Here is a tiny trained network, its code and every weight. The questions are about switching its units off for an input and a class, where a switched-off unit gives its printed mean instead of its output.

import numpy as np


def w(rows, s, z=0):
    codes = np.array(rows[::2]) - 128.0
    scale = np.full(codes.shape[1], s)
    scale[-1] = z or s
    return codes * scale


def norm(h):
    return h / np.sqrt((h * h).mean(-1, keepdims=True) + 1e-5)


def f(y):
    return np.maximum(y, 0)


def log_softmax(a):
    a = a - a.max(-1, keepdims=True)
    return a - np.log(np.exp(a).sum(-1, keepdims=True))


def net(x, mask):
    res = np.array(x, float).reshape(1, 8) / 4 @ E
    u = 0
    for l in range(3):
        y = f(norm(res) @ A[l][:, :-1].T + A[l][:, -1])
        res = res + np.where(mask[u : u + 9], y, B[l][:, -1]) @ B[l][:, :-1]
        u += 9
    return log_softmax(norm(res)[-1] @ U[:, :-1].T + U[:, -1])


A, B = {}, {}
E = w([
[97,93,105,82,170,173,66,4],'x0',
[230,128,204,42,130,128,69,138],'x1',
[127,127,131,129,130,126,128,128],'x2',
[124,127,134,132,133,128,124,130],'x3',
[133,133,129,133,117,140,131,122],'x4',
[129,128,128,128,130,125,126,128],'x5',
[128,128,128,127,127,129,129,128],'x6',
[145,1,94,168,107,180,110,163],'x7',
],0.0092)
A[0] = w([
[89,183,164,80,150,111,151,42,104],'0.n0',
[123,255,160,160,91,71,145,182,152],'0.n1',
[129,241,143,104,143,77,162,115,3],'0.n2',
[104,228,136,165,79,82,129,178,77],'0.n3',
[69,131,76,180,149,117,164,109,77],'0.n4',
[138,43,76,183,85,169,76,133,22],'0.n5',
[171,59,143,167,87,138,192,215,68],'0.n6',
[97,123,91,204,113,121,162,144,124],'0.n7',
[153,107,113,185,154,130,131,146,50],'0.n8',
],0.006,0.0051)
B[0] = w([
[143,199,80,151,122,113,79,167,197],'0.n0',
[137,48,123,103,200,154,204,65,254],'0.n1',
[132,74,90,168,19,156,105,218,177],'0.n2',
[140,84,119,127,193,153,184,73,197],'0.n3',
[214,127,175,89,103,130,67,121,180],'0.n4',
[114,129,181,74,172,107,255,105,175],'0.n5',
[121,210,88,147,111,128,43,166,196],'0.n6',
[64,170,106,98,119,104,164,151,195],'0.n7',
[98,159,150,116,108,120,138,149,136],'0.n8',
],0.0067,0.0061)
A[1] = w([
[248,110,228,70,185,139,138,80,113],'1.n0',
[255,136,223,41,171,113,117,94,150],'1.n1',
[38,173,80,138,129,144,108,26,77],'1.n2',
[124,195,159,111,120,87,210,241,194],'1.n3',
[191,65,151,61,152,169,136,172,127],'1.n4',
[189,136,218,87,80,115,171,238,3],'1.n5',
[216,48,169,100,128,181,78,178,119],'1.n6',
[241,95,206,117,53,117,9,194,89],'1.n7',
[69,3,135,114,121,180,97,47,104],'1.n8',
],0.0056,0.0042)
B[1] = w([
[90,103,166,144,49,136,121,182,235],'1.n0',
[72,102,169,118,37,151,146,224,255],'1.n1',
[222,174,185,166,145,92,102,179,193],'1.n2',
[155,51,137,152,135,163,105,132,247],'1.n3',
[156,130,102,202,133,97,96,120,209],'1.n4',
[182,166,133,194,151,92,155,165,180],'1.n5',
[158,141,69,183,139,114,67,86,214],'1.n6',
[127,165,70,124,254,108,174,15,210],'1.n7',
[85,118,96,104,177,126,225,96,195],'1.n8',
],0.0077,0.0064)
A[2] = w([
[82,242,143,110,114,103,57,93,156],'2.n0',
[55,187,173,25,66,116,20,136,52],'2.n1',
[52,52,25,161,112,176,67,174,101],'2.n2',
[160,132,133,162,51,142,14,196,128],'2.n3',
[44,101,128,64,96,192,139,97,217],'2.n4',
[123,17,127,109,109,135,55,1,4],'2.n5',
[124,47,151,131,51,182,141,197,144],'2.n6',
[162,83,141,197,177,114,241,153,150],'2.n7',
[21,188,124,62,31,172,46,129,46],'2.n8',
],0.0064,0.0036)
B[2] = w([
[209,75,92,182,158,117,91,152,173],'2.n0',
[74,84,104,90,150,142,225,106,161],'2.n1',
[177,145,217,92,82,113,101,166,187],'2.n2',
[68,136,99,97,148,153,173,75,188],'2.n3',
[174,214,120,125,168,82,174,139,169],'2.n4',
[108,139,195,128,42,124,132,255,165],'2.n5',
[113,153,165,145,87,91,53,125,199],'2.n6',
[92,138,121,45,126,152,98,68,254],'2.n7',
[69,116,95,117,164,169,201,64,152],'2.n8',
],0.0084,0.0087)
U = w([
[71,122,97,57,177,147,235,54,57],'0',
[118,102,213,113,4,125,97,217,57],'1',
[212,178,68,214,174,106,41,93,254],'2',
],0.012,0.00042)

Each question gives the input, the list of numbers given to net, and the class t.
The units are the neurons (one row each of A and B). Each row of codes is followed by its name. A weight is (code - 128) times the scale printed after its matrix; where a second scale follows, it is the last column's (A, B and U).
mask holds one flag per neuron, layer by layer. A switched-off neuron (its flag False) gives its mean, the last column of its row in B, instead of its output. The means were averaged over made-up inputs and are rounded, as every weight is.
A unit's drop is (log p(t) with every unit on - log p(t) with that unit switched off) / (log p(t) with every unit on - log p(t) with every unit switched off).
The circuit of an input: a set's keep is (log p(t) with only the set's units on - log p(t) with every unit switched off) / (log p(t) with every unit on - log p(t) with every unit switched off). Starting from the 12 units with the biggest drops (on a tie, the unit counted first), units are removed one at a time, each time the one whose removal leaves the highest keep (on an exact tie, the one counted first), for as long as the keep stays at least 0.8.
units of the circuit, in order: the units of the circuit, biggest drop first
top k neurons: the k neurons with the biggest drops, biggest first
top k neurons in layer l: the k neurons of layer l with the biggest drops, biggest first
drop of u: that unit's drop, to one decimal
input [5,1,-1,7,-1,-2,4,4], class 1: top 3 neurons => 2.n5, 1.n7, 0.n7
input [-7,1,-8,4,-2,2,4,2], class 2: units of the circuit, in order => 1.n1, 1.n0
input [7,6,0,-7,1,7,-7,4], class 1: units of the circuit, in order => 2.n5
input [-8,-6,-5,-6,-7,0,-1,0], class 0: units of the circuit, in order => 0.n1, 2.n7
input [2,8,-4,1,-8,5,3,-5], class 0: top 2 neurons => 1.n1, 2.n1
input [-7,-1,6,-8,6,1,-4,0], class 0: units of the circuit, in order => 0.n1, 2.n7
input [-3,0,4,1,2,7,3,-2], class 0: top 2 neurons => 0.n1, 0.n3
input [1,8,-6,-4,0,5,0,-1], class 0: top 3 neurons => 1.n1, 2.n3, 1.n7
input [5,-6,-7,7,2,3,1,-1], class 2: top 2 neurons => 0.n1, 1.n2
input [2,0,5,3,-3,2,7,7], class 0: top 3 neurons => 1.n8, 0.n5, 1.n1
input [4,8,-5,-7,-2,-4,2,0], class 0: top 2 neurons => 1.n1, 1.n3
input [-3,-8,-5,5,7,2,8,1], class 1: top 4 neurons => 1.n7, 1.n8, 2.n2, 0.n4
input [0,-6,4,7,0,-7,7,5], class 1: top 4 neurons in layer 0 => 0.n1, 0.n3, 0.n7, 0.n6
input [-5,8,3,-7,8,-6,4,5], class 2: top neuron => 1.n7
input [-5,-3,1,-5,-1,0,7,0], class 0: top 3 neurons in layer 0 => 0.n1, 0.n3, 0.n2
input [5,-7,-8,6,-2,8,5,-1], class 2: top 2 neurons => 0.n1, 1.n2
input [-3,-1,-5,-3,2,-8,5,-1], class 0: drop of 0.n1 => 0.7
input [3,-6,0,-8,0,1,-2,-1], class 2: drop of 0.n1 => 0.1
